Below are the code and all the weights of a small trained network. Each question names an input and a target symbol and asks about switching units off, where a switched-off unit gives its printed mean instead of its output.

import numpy as np


def w(rows, s, z=0):
    codes = np.array(rows[::2]) - 128.0
    scale = np.full(codes.shape[1], s)
    scale[-1] = z or s
    return codes * scale


def norm(h):
    return h / np.sqrt((h * h).mean(-1, keepdims=True) + 1e-5)


def f(y):
    return np.maximum(y, 0)


def softmax(a):
    e = np.exp(a - a.max(-1, keepdims=True))
    return e / e.sum(-1, keepdims=True)


def log_softmax(a):
    a = a - a.max(-1, keepdims=True)
    return a - np.log(np.exp(a).sum(-1, keepdims=True))


def net(x, mask):
    ids = ['αβγδεθλστω'.index(c) for c in x.split()]
    T = len(ids)
    res = E[ids] + P[:T]
    u = 0
    for l in range(2):
        r = norm(res)
        for j in range(2):
            rows = slice(3 * j, 3 * j + 3)
            q, k, v = (r @ M[l][rows].T for M in (Q, K, V))
            z = softmax(np.where(np.tri(T) > 0, q @ k.T / 3**0.5, -1e9)) @ v
            o = O[l][rows]
            res = res + np.where(mask[u + j], z, o[:, -1]) @ o[:, :-1]
        u += 2
        y = f(norm(res) @ A[l][:, :-1].T + A[l][:, -1])
        res = res + np.where(mask[u : u + 8], y, B[l][:, -1]) @ B[l][:, :-1]
        u += 8
    return log_softmax(norm(res)[-1] @ U[:, :-1].T + U[:, -1])


Q, K, V, O, A, B = {}, {}, {}, {}, {}, {}
E = w([
[151,108,146,126,144,91,151],'α',
[209,141,141,22,83,147,64],'β',
[156,175,39,201,228,202,167],'γ',
[140,187,70,149,174,148,74],'δ',
[129,141,172,131,176,139,166],'ε',
[187,215,113,153,197,126,87],'θ',
[86,89,169,209,113,132,198],'λ',
[28,179,127,75,112,146,180],'σ',
[76,127,79,63,35,183,138],'τ',
[86,211,3,43,122,78,168],'ω',
],0.02)
P = w([
[37,135,109,254,79,60,33],'0',
[93,172,94,125,183,243,206],'1',
[121,175,96,128,165,193,174],'2',
[178,108,124,86,207,142,107],'3',
[165,111,116,80,201,157,128],'4',
[164,108,106,68,211,154,128],'5',
[179,103,110,88,202,133,108],'6',
[177,108,105,69,200,137,89],'7',
[153,106,90,85,193,159,118],'8',
[127,110,69,85,179,182,130],'9',
[131,103,75,67,186,170,114],'10',
],0.0067)
Q[0] = w([
[116,133,170,146,246,88,165],'0.h1',
[133,134,150,133,192,160,115],'0.h1',
[103,110,145,98,82,177,125],'0.h1',
[109,160,119,125,166,91,145],'0.h2',
[130,110,82,81,70,98,91],'0.h2',
[72,88,177,115,146,133,154],'0.h2',
],0.011)
K[0] = w([
[159,141,155,75,212,100,255],'0.h1',
[139,151,90,142,233,185,149],'0.h1',
[109,102,129,154,94,164,68],'0.h1',
[148,172,98,70,115,145,154],'0.h2',
[99,178,117,153,95,58,100],'0.h2',
[89,99,161,113,84,172,165],'0.h2',
],0.0096)
V[0] = w([
[159,77,133,40,132,206,122],'0.h1',
[108,84,129,139,212,136,219],'0.h1',
[239,197,193,85,146,253,26],'0.h1',
[198,124,86,152,204,246,179],'0.h2',
[185,165,157,200,157,42,55],'0.h2',
[99,134,197,34,116,223,163],'0.h2',
],0.0052)
O[0] = w([
[153,150,140,162,175,113,251,200],'0.h1',
[123,121,112,218,131,3,132,85],'0.h1',
[93,153,133,161,151,163,173,134],'0.h1',
[118,131,228,159,93,18,128,162],'0.h2',
[71,90,34,24,174,188,182,2],'0.h2',
[153,129,82,137,167,88,54,178],'0.h2',
],0.0059,0.0039)
A[0] = w([
[181,68,222,186,132,101,178,175],'0.n1',
[146,132,190,189,147,154,245,3],'0.n2',
[126,126,218,39,72,90,170,88],'0.n3',
[132,238,125,36,245,114,174,137],'0.n4',
[140,165,213,205,171,57,185,41],'0.n5',
[65,150,200,141,5,162,207,178],'0.n6',
[204,136,209,130,238,123,215,42],'0.n7',
[67,162,163,102,86,254,142,174],'0.n8',
],0.0078,0.0035)
B[0] = w([
[116,200,69,8,203,128,147,163],'0.n1',
[168,110,81,39,87,92,78,150],'0.n2',
[2,107,122,198,248,40,53,159],'0.n3',
[113,128,35,203,119,46,198,235],'0.n4',
[140,96,155,79,92,237,89,179],'0.n5',
[228,139,83,131,195,47,62,213],'0.n6',
[131,73,132,130,104,100,61,170],'0.n7',
[168,105,216,112,174,74,79,254],'0.n8',
],0.0075,0.0087)
Q[1] = w([
[124,138,121,246,130,131,189],'1.h1',
[80,183,97,200,123,95,159],'1.h1',
[152,166,95,211,189,148,173],'1.h1',
[105,153,107,167,53,84,227],'1.h2',
[78,168,66,159,102,180,200],'1.h2',
[158,83,160,69,84,142,88],'1.h2',
],0.012)
K[1] = w([
[241,183,122,157,216,129,104],'1.h1',
[160,196,83,144,230,65,202],'1.h1',
[164,126,68,142,209,88,146],'1.h1',
[165,141,99,75,165,102,255],'1.h2',
[187,158,166,92,189,84,195],'1.h2',
[41,75,171,129,100,202,170],'1.h2',
],0.009)
V[1] = w([
[126,188,165,122,169,134,160],'1.h1',
[159,85,154,29,193,143,149],'1.h1',
[128,142,240,179,133,156,102],'1.h1',
[116,76,142,189,143,52,101],'1.h2',
[230,161,100,181,80,170,110],'1.h2',
[246,168,124,98,39,56,162],'1.h2',
],0.011)
O[1] = w([
[177,253,66,158,232,50,117,71],'1.h1',
[92,204,84,149,80,155,156,113],'1.h1',
[141,19,103,66,151,120,15,1],'1.h1',
[52,77,38,251,131,204,195,175],'1.h2',
[124,160,166,208,73,42,16,145],'1.h2',
[98,121,213,132,45,39,126,166],'1.h2',
],0.0074,0.0068)
A[1] = w([
[124,175,155,143,157,118,151,65],'1.n1',
[108,95,177,140,89,95,103,54],'1.n2',
[134,141,193,121,114,118,122,20],'1.n3',
[105,87,161,152,6,120,73,4],'1.n4',
[145,129,207,124,113,140,185,55],'1.n5',
[120,97,107,34,122,155,126,155],'1.n6',
[125,115,64,185,148,176,193,90],'1.n7',
[107,114,70,208,163,139,84,172],'1.n8',
],0.013,0.0039)
B[1] = w([
[19,26,132,144,207,99,74,170],'1.n1',
[157,115,16,111,133,180,44,206],'1.n2',
[84,65,161,66,164,140,239,170],'1.n3',
[76,38,46,50,105,107,69,254],'1.n4',
[147,64,195,86,178,111,144,140],'1.n5',
[215,132,181,252,66,112,96,179],'1.n6',
[109,81,167,114,40,62,114,224],'1.n7',
[1,186,238,199,239,86,100,202],'1.n8',
],0.0077,0.0088)
U = w([
[96,184,31,83,148,98,190,152],'α',
[197,88,146,214,115,110,113,74],'β',
[84,158,136,185,250,82,48,60],'γ',
[173,196,83,159,167,177,83,209],'δ',
[109,96,195,61,208,113,161,66],'ε',
[106,52,84,100,129,92,58,105],'θ',
[162,98,137,152,107,177,180,179],'λ',
[118,76,66,168,230,186,154,187],'σ',
[194,200,153,86,155,77,73,64],'τ',
[31,87,152,207,145,136,122,2],'ω',
],0.011,0.0029)

Each question gives the input, a string of symbols that net reads in full, and the target symbol t.
The units are the heads (3 rows each of Q, K, V and O) and the neurons (one row each of A and B). Each row of codes is followed by its name. A weight is (code - 128) times the scale printed after its matrix; where a second scale follows, it is the last column's (O, A, B and U).
mask holds one flag per unit, layer by layer, with each layer's heads first. A switched-off unit (its flag False) gives its mean, the last column of its rows in O or B, instead of its output. The means were averaged over made-up inputs and are rounded, as every weight is.
A unit's drop is (log p(t) with every unit on - log p(t) with that unit switched off) / (log p(t) with every unit on - log p(t) with every unit switched off).
The circuit of an input: a set's keep is (log p(t) with only the set's units on - log p(t) with every unit switched off) / (log p(t) with every unit on - log p(t) with every unit switched off). Starting from the 12 units with the biggest drops (on a tie, the unit counted first), units are removed one at a time, each time the one whose removal leaves the highest keep (on an exact tie, the one counted first), for as long as the keep stays at least 0.8.
units of the circuit, in order: the units of the circuit, biggest drop first
unit that matters most: the unit with the biggest drop
k most important neurons: the k neurons with the biggest drops, biggest first
k most important neurons of layer l: the k neurons of layer l with the biggest drops, biggest first
heads that matter: for each layer, one digit per head in row order, 1 if its drop is at least 0.15 and else 0, layers parted by /
input θ δ β τ ε ω τ β, target α: units of the circuit, in order -> 1.h1, 0.h2
input λ γ ω θ τ, target ω: units of the circuit, in order -> 1.h2, 1.n8, 1.n4
input β α ω δ γ ω τ τ δ γ, target ω: units of the circuit, in order -> 1.n7, 0.n6
input β ω τ τ β ε β τ ω α, target τ: most important neuron of layer 0 -> 0.n1
input ω τ θ τ δ δ τ ω τ τ τ, target ε: 2 most important neurons -> 0.n6, 0.n4
input σ λ τ τ, target β: 2 most important neurons -> 0.n1, 1.n6
input ω ω λ β α, target ε: heads that matter -> 10 / 10
input β γ ω τ ω τ, target τ: heads that matter -> 11 / 01
input γ τ ω λ τ ω ε α ω ε β, target γ: 2 most important neurons -> 0.n1, 0.n3
input γ τ ω τ σ γ, target ω: 3 most important neurons -> 0.n6, 1.n7, 0.n8
input σ γ α ε τ τ τ τ ω ω β, target β: units of the circuit, in order -> 0.h1, 1.h2, 1.n6, 0.n6
input ε τ ε, target σ: units of the circuit, in order -> 1.h2, 0.n5
input δ τ δ τ τ β ω ω τ τ, target δ: 2 most important neurons of layer 1 -> 1.n6, 1.n4
input ω ω β ε ε ω τ β τ α σ, target γ: most important neuron of layer 1 -> 1.n1
input ω ω δ τ ω δ τ ω δ λ, target ε: 4 most important neurons of layer 0 -> 0.n6, 0.n1, 0.n4, 0.n5
input σ β ω β β τ β τ, target β: 2 most important neurons -> 1.n6, 0.n4
input δ τ δ ε, target δ: 2 most important neurons -> 0.n5, 0.n1
input ε λ ω ω γ ε, target σ: 2 most important neurons -> 0.n5, 0.n6
input τ τ ω δ γ λ, target θ: heads that matter -> 01 / 01
input ε τ ω β τ λ, target σ: 2 most important neurons -> 0.n6, 0.n1
input ω ω δ ω τ τ ε, target ε: 3 most important neurons of layer 0 -> 0.n6, 0.n1, 0.n5
input ω γ λ β, target ε: unit that matters most -> 0.n1
input ε τ α, target σ: heads that matter -> 11 / 01
input ε α ε ω ε γ ω δ τ, target σ: 2 most important neurons -> 0.n6, 0.n4
input δ τ β λ, target δ: heads that matter -> 01 / 00
